Below are the code and all the weights of a small trained network. Each question names an input and a class and asks about switching units off, where a switched-off unit gives its printed mean instead of its output.

import numpy as np


def w(rows, s, z=0):
    codes = np.array(rows[::2]) - 128.0
    scale = np.full(codes.shape[1], s)
    scale[-1] = z or s
    return codes * scale


def f(y):
    return y / 2 * (1 + np.tanh(0.7978845608 * (y + 0.044715 * y**3)))


def log_softmax(a):
    a = a - a.max(-1, keepdims=True)
    return a - np.log(np.exp(a).sum(-1, keepdims=True))


def net(x, mask):
    res = np.array(x, float).reshape(1, 5) / 4 @ E
    y = f(res @ A[0][:, :-1].T + A[0][:, -1])
    res = res + np.where(mask, y, B[0][:, -1]) @ B[0][:, :-1]
    return log_softmax(res[-1] @ U[:, :-1].T + U[:, -1])


A, B = {}, {}
E = w([
[134,126,122,126,128,127,128,129,126,126,133,126],'x0',
[145,100,53,51,201,130,146,143,123,111,17,148],'x1',
[101,206,138,126,209,130,131,49,113,68,192,218],'x2',
[138,124,120,126,127,123,130,131,124,123,140,124],'x3',
[47,94,196,156,145,121,135,185,86,3,104,99],'x4',
],0.013)
A[0] = w([
[145,162,68,93,225,128,135,96,126,59,94,186,2],'N0',
[133,163,126,157,109,129,135,97,135,152,216,147,137],'N1',
[136,102,187,182,23,143,124,166,137,174,151,73,254],'N2',
[136,142,131,146,145,140,144,146,121,168,132,132,150],'N3',
[91,153,216,173,127,115,134,116,122,6,230,136,95],'N4',
[138,174,119,124,133,130,130,68,133,230,222,166,247],'N5',
[101,73,115,110,125,125,123,186,123,47,34,86,88],'N6',
[170,84,30,84,144,132,136,143,137,253,49,112,220],'N7',
[132,95,163,135,102,89,131,153,112,174,176,104,149],'N8',
[130,113,135,139,113,149,130,165,152,129,174,91,106],'N9',
[152,134,134,134,99,149,116,154,120,78,90,137,109],'N10',
],0.017,0.0071)
B[0] = w([
[27,94,49,122,117,108,116,82,111,176,187,115,208],'N0',
[196,163,148,142,175,124,133,133,155,118,109,135,192],'N1',
[47,92,35,112,136,119,122,88,116,156,169,128,223],'N2',
[149,145,140,113,118,109,118,140,91,152,150,112,141],'N3',
[74,138,252,127,32,143,124,126,114,131,113,126,234],'N4',
[215,192,119,131,177,89,120,96,146,129,162,124,236],'N5',
[201,35,177,130,181,111,138,190,133,90,119,121,215],'N6',
[127,211,87,129,34,211,138,147,110,115,59,135,253],'N7',
[70,124,90,128,136,110,118,118,116,139,117,133,168],'N8',
[111,107,119,110,124,133,145,119,117,128,161,141,153],'N9',
[69,122,143,140,191,167,132,118,164,120,90,163,149],'N10',
],0.02,0.035)
U = w([
[127,181,20,89,106,145,107,95,126,182,159,109,253],'0',
[121,182,179,111,2,202,127,155,100,110,72,106,123],'1',
[27,27,139,96,118,122,124,164,102,115,158,78,142],'2',
[159,67,111,114,157,166,163,232,145,59,66,72,83],'3',
[191,191,169,137,126,100,97,110,176,135,164,109,46],'4',
],0.0083,0.0049)

Each question gives the input, the list of numbers given to net, and the class t.
The units are the neurons (one row each of A and B). Each row of codes is followed by its name. A weight is (code - 128) times the scale printed after its matrix; where a second scale follows, it is the last column's (A, B and U).
mask holds one flag per neuron, in row order. A switched-off neuron (its flag False) gives its mean, the last column of its row in B, instead of its output. The means were averaged over made-up inputs and are rounded, as every weight is.
A unit's drop is (log p(t) with every unit on - log p(t) with that unit switched off) / (log p(t) with every unit on - log p(t) with every unit switched off).
The circuit of an input: a set's keep is (log p(t) with only the set's units on - log p(t) with every unit switched off) / (log p(t) with every unit on - log p(t) with every unit switched off). Starting from all 11 units, units are removed one at a time, each time the one whose removal leaves the highest keep (on an exact tie, the one counted first), for as long as the keep stays at least 0.8.
circuit, biggest first: the units of the circuit, biggest drop first
k most important neurons: the k neurons with the biggest drops, biggest first
drop of u: that unit's drop, to one decimal
input [4,-6,-1,-6,0], class 0: circuit, biggest first : (N2)
input [-8,1,-3,3,5], class 3: 2 most important neurons : (N0; N6)
input [8,0,8,-8,0], class 4: 3 most important neurons : (N7; N2; N4)
input [-2,-5,4,-6,0], class 4: 3 most important neurons : (N7; N5; N1)
input [4,0,-1,-6,7], class 2: 2 most important neurons : (N7; N4)
input [4,-2,4,8,1], class 1: 2 most important neurons : (N4; N6)
input [-3,1,-5,-6,3], class 3: 2 most important neurons : (N0; N6)
input [6,1,-2,3,-5], class 1: 3 most important neurons : (N7; N0; N2)
input [3,6,-6,4,2], class 3: 2 most important neurons : (N6; N4)
input [-3,-3,-3,-1,0], class 0: 2 most important neurons : (N6; N4)
input [-8,6,-2,3,1], class 3: drop of N6 : 1.2
input [-1,5,-7,-5,-7], class 1: drop of N7 : 1.7
input [-7,2,0,-4,2], class 3: drop of N4 : 0.2
input [5,3,-6,7,-6], class 1: circuit, biggest first : (N7)
input [-2,-8,0,-7,5], class 2: 2 most important neurons : (N7; N2)
